Each row of numbers belongs to one of the elements below and depends on some of the facts about them. Some rows are named. Which element is each other row?

Facts:
A {τ=803, σ=AL, Δ=103}
AA {τ=667, σ=I, Δ=6}
AB {τ=492, σ=BE, Δ=863}
AC {σ=AZ}
AD {σ=G, Δ=863}
AE {τ=573, σ=M, Δ=621}
AF {τ=667, σ=BN, Δ=621}
AG {τ=190, σ=BE, Δ=811}
AH {τ=667, σ=BQ, Δ=6}
AJ {σ=AV}
AK {τ=429, σ=BK, Δ=103}
AL {σ=AY}
AM {σ=AX, Δ=214}
AN {σ=I, Δ=621}
AO {σ=AR}
AP {τ=366, σ=AL, Δ=103}
AQ {τ=667, σ=G, Δ=621}
AS {τ=190, σ=AJ, Δ=103}
AT {τ=831, σ=AX, Δ=6}
AU {τ=492, σ=AY, Δ=6}
AW {τ=492, σ=I, Δ=6}
AX {σ=BC}
B {τ=429, σ=AV, Δ=811}
BA {τ=492, σ=AV, Δ=863}
BB {τ=366, σ=BE, Δ=621}
BD {σ=BC, Δ=863}
BE {σ=BC}
BF {τ=803, σ=M, Δ=214}
BG {τ=803, σ=X, Δ=214}
BH {τ=429, σ=AR, Δ=6}
BI {τ=803, σ=AX, Δ=621}
BK {σ=AV}
BL {τ=667, σ=BC, Δ=214}
BM {σ=BK, Δ=811}
BN {σ=AZ}
BO {τ=492, σ=AI, Δ=214}
BP {τ=667, σ=AL, Δ=863}
BQ {σ=AY}
BR {τ=803, σ=R, Δ=214}
BS {τ=831, σ=X, Δ=621}
BU {τ=190, σ=S, Δ=214}
BV {τ=492, σ=G, Δ=6}
BW {σ=BN, Δ=103}
BX {τ=492, σ=BQ, Δ=6}
BY {τ=366, σ=AR, Δ=621}
BZ {σ=BT}
C {σ=M}
CA {σ=G, Δ=863}
D {τ=667, σ=AR, Δ=621}
E {τ=492, σ=C, Δ=103}
F {σ=BE, Δ=863}
G {σ=BC}
H {τ=573, σ=X, Δ=103}
I {σ=AR}
J {σ=AO, Δ=863}
K {σ=R, Δ=103}
L {σ=BQ, Δ=621}
N {σ=M, Δ=6}
O {τ=803, σ=AI, Δ=214}
P {τ=573, σ=AJ, Δ=103}
Q {τ=667, σ=BE, Δ=811}
R {σ=M}
T {σ=AL, Δ=811}
U {τ=803, σ=AR, Δ=214}
V {τ=366, σ=X, Δ=863}
W {τ=429, σ=AI, Δ=863}
X {σ=BT}
Y {τ=667, σ=R, Δ=621}
Z {τ=573, σ=AC, Δ=103}

Known rows:
W: [  7   3   8  -2  -2  -2  -2   6  14   1  14   1   0 -14  11   9 -14 -15
  10  22   6  11  -6  -5  -2 -10  17   9   8   6  13  -9  -2  -9 -15 -15
  15  15  -1   0  21   1]
G: [ -7  17  13   6  -6  20   9 -11   0  -3   8  -6   7  -9  -8  -5  -4   7
  -6  10  -3   6  12   3   3  -4  -3  -2  15  -5  -6   1   8  14 -12 -13
  -4 -14 -13  -5 -13   0]
BC: [ -8  15  12  -4  -1   7   3  -9  -1   4  10 -10   3  -9   1  -2  -5   5
  -7  13  -3   7   2  -2   8   4  -3   6   6  -2   2   2   4  16 -18 -16
  -9 -12 -13  -2 -14   2]
BL: [  0 -15  21   5  -8  -6  -2   3  -3   5   7   8  -7 -15  -5   2   5  17
 -10  14 -11  17   9   4  -9 -13   3   4  -6   4  -6   1   3   2   3 -11
   8  13  -6  -1   5  18]
BE: [-18  13  20   1  -3  -3  -4 -13   2   2  15 -11  -3  -9  -5  -5  -3   2
 -14  22 -11   0  -7  -1   4  -3   1   1  10  -7   3   8  -2  20 -18 -23
  -5 -17 -12  -2 -16  10]
AB: [ -7  14  12   4 -11  -6   2   6   5  -5  29   9  -4 -11   5 -11   0   5
   1  26  -9   4 -10 -13  -5 -19  16   9  -1   8  15  -3  -8  11 -17  -9
   5 -11   8 -14  -2  23]
BB: [ -5   1  13  13 -24  -3  -6  -2  10   6   3  18 -10  -2  12  -3   0  -6
 -27  25  -5   6  -3 -14   5  -8  14   8   7   4   8   4  -6   7  -2 -10
 -18 -13  -1   1  -5  26]
AN: [  9   3   7   8  -8  -8  14  21  -1  11  -8  -5  -2   7   7  10   3  -7
  -2  12 -13  23  -4 -25   5  -2   3  -4  16  -9  -2  -1 -15   1  -6  -7
  -9 -10 -13   4  -1  -3]
BP: [ -6 -12  -4  10  -1 -10   9  19   4  -5  -3  -3 -11 -15  11 -10 -11  -1
   1   8   3  27 -10   3 -18 -19   9   2 -11  23  10 -11  -1  16  -2 -29
   2   4   5  -9   0  -3]
BW: [  9  -6   8 -19  -6   0  19   1   8  11  12 -12 -10  -3  -2   1  -6  -1
  -5  11   4  10 -10   5   5   1  16 -13 -11   4  -6  12 -22   0   5  -3
  -2 -25  -7  10   8  -1]
BN: [  0   1   3 -10   0  11  23  -6  11   9  15 -12  -7  -8 -14  -1 -10  -2
  -7  11  -3  10 -10   2  10  18   3  -2  -3  -2  -4   4  -3  18  -5 -13
   1 -22  -5  11  -7  -8]
Y: [ -2 -21   6   5  -9  -5   9   6   6  16  -3  12  -1  15   4 -13   7  -6
 -13   8 -16  28   0 -15 -12   4  19  14  -3  19 -12  -1   7  -5 -12 -15
   6   8  -5   2  -6   0]
AM: [  7  -2  19  -3 -11  -7   8   5 -16   8  18  -3  -4 -16   0   4  16  14
 -14   8   2  14   6  12   5  -4  -6   5  -7  -9  10  -2  -5   5 -10  -4
  -9  11 -20  -6  -2  17]
BA: [  2  10 -10  -7   9  -1   8   9   1  -4  16   5   8  -9  16  -3   1   5
  11  19  -7  12  -7  -9 -10 -16  12   8  -9  13  15 -11 -11  -6 -11  -5
   4  -2  13  -3  -1  12]
BG: [ -5 -10  -5  -4 -21   3   4   3 -20   1   6  16  -7  13   1   3  -6  25
  -5  29   0  12  -3   6 -13  10  -7  12  -6   2  16  -2  -9  -8  -4 -12
   3   1  -2  12  24   3]
AR: [ -2   3   3   2   5  -7   9   2   5   4   3 -16   6  -3   2   6  -6  -1
   0  13  -6  13   3 -15   1   7 -15  -4   8 -10  -4  -4  -8  11 -17 -21
  -1 -17 -17  -2  -2 -11]
AO: [ -5   5   1   2   8  -6   8   6   3   4   3 -14   5  -1  -2   6 -11  -1
  -3  16  -5  11   3 -16   3   7 -14  -2   6 -12  -7  -2  -3  15 -18 -18
  -4 -15 -14   2  -5 -10]
BS: [  4  -9  -1   9 -11   7  -2  11 -17   4  -5  13 -16  23   6  -5  -8   2
  -8  14  -3  10 -19  -1  -6  -5  14  25   4  -8   8   1   3  -2 -15   3
   2 -15  -2  21  12   4]
AU: [ -3  -8  -1  -2  -2 -19  -1   7 -15   4  12   8  13  -7   5 -12   3   0
   5   6  12  10 -10 -15   2  -3  12  -2  -7  14  25 -16   8   8   8 -14
   1 -14   0   2   1  -5]
M: [ -5   4  -5  -7   0   5   9   1   3  12  10  -6   5   5  -3  -5   0  -4
  -8  10  -8  10   0  -8   0  13  -1   6   0   4  -1  -4   0   2 -27 -21
   1  -8 -18   3 -13 -14]
N: [ -4  -6   8 -10  -9 -11  13   3  -8  17   5  -6   8  11  -1  -8  14 -11
  -7   3  -4   8   2  -4   9   5  10  -8  -1   9  17  -9   5  -8 -15 -17
  12  -6 -12   2  -8  -2]
T: [-15  -5  -8  -5 -18 -19  -1  19  -3   8  -7  -4   1 -13  -5   2  -7  -6
   3  -8  -2  22  -8  14   4  -7   4  -6   4  14  21  -2  -8   6  -6 -21
 -17  -7  -4   1 -12  -9]
AH: [ -3 -19   9   9  -6 -22  -1 -11 -11   9  -8  -3   5  -2   4  -6  12   9
   5   7   9  15  -6 -14   2  -8   9  -8 -16  21  15 -10  20  13  10 -22
  12  -3   4   7   2  -8]
BK: [ -9  13  -2 -11  22  10   3 -11  -1   8  -1 -21  11  -2   2   5  -3   8
  -4  20  -2  10  -5  -4   0   5  -4   2   0   2   2   1  -4   0 -14 -15
  -8  -5   4  10 -23   2]
BT: [ -9   3   2  -8   2   6   5  -7  -4  -1  10  -8  -5   9  -4  -2 -11   5
  -5  12  -7  11 -13  -3   5   5 -13   8   5  -7   5  -2   4   7 -15 -20
  -5 -13 -11   5   0  -8]

Name these rows:
[  8  11  12   6 -18   2   5  12  -9  -2   2  14   3   2   0  -9   7   2
 -15  19  16  25   4 -15  11   7  10   9   0   9   4  14  -3  11 -11   1
 -13  13 -14   5   4  18]  BI
[ 12  -4  20   6  -5 -14  -6  10 -11   2  10  -3  11   0  -4  -9   7  -2
  -6   7  15   6  12   1   8  -5  12   7 -14  -1  17   4  15  11 -17  -3
   7  -9  -6   5  -4  28]  AT
[  3  -6   8   5  -7   5  16   5  -3  19  -2  15   2   7   3  -6  12 -13
   2  10  -9  14   6 -18 -10   2  24  24   0  10  -1   2  -1  -9  -9 -23
 -10  -5  -9   9   0   1]  AE
[-12   0  -6   0   2   1   5   4  -7   5  -3 -11  -3 -13   2 -13 -15   0
 -10   0   9  16 -10   1  -5   4  -2   1   4   1  10 -10  -4  20 -12 -35
 -14 -12 -11   1 -14 -16]  AL
[  4  -6   5  -9  -9  -6   1   4  -1  -5  11  19   1 -10  -3  14   0  10
 -10  26   3  10  10   3  -9   9   0   9   7  11  14  -8 -18   0   2 -12
  12  14 -13  12  19  -1]  O
[ -3  -9   5 -18 -11  -7  11   1   2  18  15  -3   5  12  10  -7   6  -2
  -8   1 -10   8  -1   1  -5  -7  17 -14 -13  11  -7   4 -13 -14 -23 -15
  -3 -12 -21  -3  -4 -10]  K
[ -9  -4  -5   0  -8  -4  -6   7   3  13   3  -5  13  -9  -3  10 -18  -3
  16  21  -6  13  -3   1   5  -7   9   0  -5   4  11   4  -2 -19 -11  -9
  -7   9  11  13  -2   8]  B
[  2  -9   3   5 -15 -12  10  18 -10  -1   3   6   7  -3  -5  10   3  18
  -3  29  -6   9  14  -9 -11  11  -7  -2  -4  -3   4  -5 -20   0  -2 -15
   3   4 -11  10  14   3]  U
[  2  -7   7   4   1 -23   6  21 -11   3  14   4  21  -1   4  -3   0   1
  10  14  -6  14   3 -34   0   3   0 -10  -1  -6  13 -12   2   0   2  -6
   9 -23  -3   2   7   7]  AW
[ -2   5  17   6 -14   0   5   0 -15  -3  18   9  21  -6  -4 -14   1   6
   3   5   5   6  11 -12   2 -12  17  -6   8   6  12 -11  12   2   7   2
   8 -21   0 -12   1  12]  BV
[-11   5  -4  -2   4  -1   3  -8  -1   5  -1  -7  -1 -10   0   2  -6   2
  -3   8   5  13 -11  -3   2   4   0   0   2   2   3  -3  -1  17 -12 -28
 -10 -12 -12   5 -10 -20]  AY
[ -3 -21   2  -2 -11 -12  -5  10   5   6  -4   4   4 -10  23  -7 -19  -1
 -11   1  18   9  -1  -1  -9 -14  11  -7 -17  17   8   0 -13   6  -4 -24
 -23 -20 -10   0   4  -3]  AP
[ -8  -7  -4  -6 -14 -13  -4  17 -11  -5  -3   8   8  -6  16 -10 -11   2
  -6  13  22  14  -3  -1 -17  -1  17 -17 -13  22   9   7 -20   7  -2 -26
 -16  -8 -15   5   8  -8]  A
[ -4  11  -7   3   0  -5   2 -18  -5   6  -6  -5  -7 -13  -1   5   6   5
  -1   5   6   5 -14 -11   7   0  -6  -1  -6   7   4  -6   1  23 -15 -32
 -11 -11 -14   9  -9 -24]  BQ
[  1  14  17  -5   0   4   4  -9  -1   2  15 -11   5 -12  -1  -6   1   5
  -6  10   9  14   5  -2  12   5  -9   7  -5  -6   2  11   6  19 -25 -14
 -14  -2 -21  -6 -12  11]  AX
[ -1  -5  17  18 -17   8   7   1  -2   2  -5   9   2  -2  -3 -10  -5   7
  -9   9  -7  27   7  -6  -3 -17  16   3  13  11 -13   9  12   5   6   2
   1   3  -3  -5  -3  12]  AQ
[  6   4  -3   8 -11 -10   9  -8  -8  13 -18   5 -10  -3  10   7  16   0
 -10   1   1  18 -18 -16  10 -13  13   0   2  11   3   0  -2   6  -2 -17
 -10  -2 -10  10  -6 -12]  L
[  5 -12  13  13  -8 -16   2  17  -5  13   9  -5  13  -1   5   0 -10  -8
   9  18   7   9   3 -21   5   4   9 -12   0 -10  13  -5   9 -10  -3 -14
  11  -7   0   8  11   1]  BH
[ -8   5  -1 -11   2  -6   1   1   3  11  -5  -8  12  -2  -3  14   0   1
   8   6 -15  13  -4   9   7  -7   1   1   0   9  10   5 -13 -11  -8  -5
  -7  -3  10   8 -12   9]  BM
[-18  -6  18   3 -22 -21  -9   1   7   5   8   4   3  -7 -15   3  -4   4
   3  19 -17  16  -5   0   0 -13   8   4   1  14  -2  20   1  12  -7 -12
   1  -1   5  -6  -6  27]  Q
[  0 -12  -1   0 -19   9   6   6   4   8   6  10 -15  15  20   0 -15   1
   0  24   2  12 -10   0  -3 -14  -9  15  -8   9  18 -13   2  -1 -19  -8
   0 -12  12 -10  24   9]  V
[ 11 -11  15 -13  -7  -2  17   2   5   9  12  -1  -2  -4  -1   0  -6  -5
   9  15   6   6  -1  -1 -10   1  24   6 -16   8  -3  15 -15  -1   8 -17
  -8 -24  -6   9  14   2]  Z
[  2 -18  14  12  -3 -26   4  19  -6   8  -3  -6  12   7  -5  -3  -1  -3
   6  14  -4  22   7 -24  -3   0  -4 -10   0   0   2  -6   6   5   6 -12
  16 -12   0   2   5   7]  AA
[  5   9   3   1  -4 -10  20  20   6   6   4 -12  -5   0  12  11   4  -7
   7  14  -8  20  -3 -11   0 -12  -8  -7   2  -4   5  -9 -15   3 -20 -16
  10  -8  -5 -11   8  -2]  J
[  4 -12   7  15  -5  -9   5  15   1   7 -10   5  -2   8   6  -5   1  -2
  -3  14 -11  30  -4 -28  -2  -3   8   5   9   0 -13   5  -2   6   6 -10
   3   2  -4   7   4   3]  D
[ -4 -12  -2 -19  -3 -10   5   7   1   8  25  19  12   1  10 -17  -1   2
   2   5  -8   5  -2 -17 -14  -7  20   2 -16  11  -6  -1 -10 -10 -14  -5
  -3 -10 -16  -1   7  -3]  E
[ -2  -7   5 -11   7   4  -7  -3   0   9   5 -10  15  -8  19   5 -14   6
   6  23   4  12  -3  -4  -6 -11  25 -12 -14   3  -1  11  -8 -28  -4 -12
  -5   1   2  16   2   7]  AK

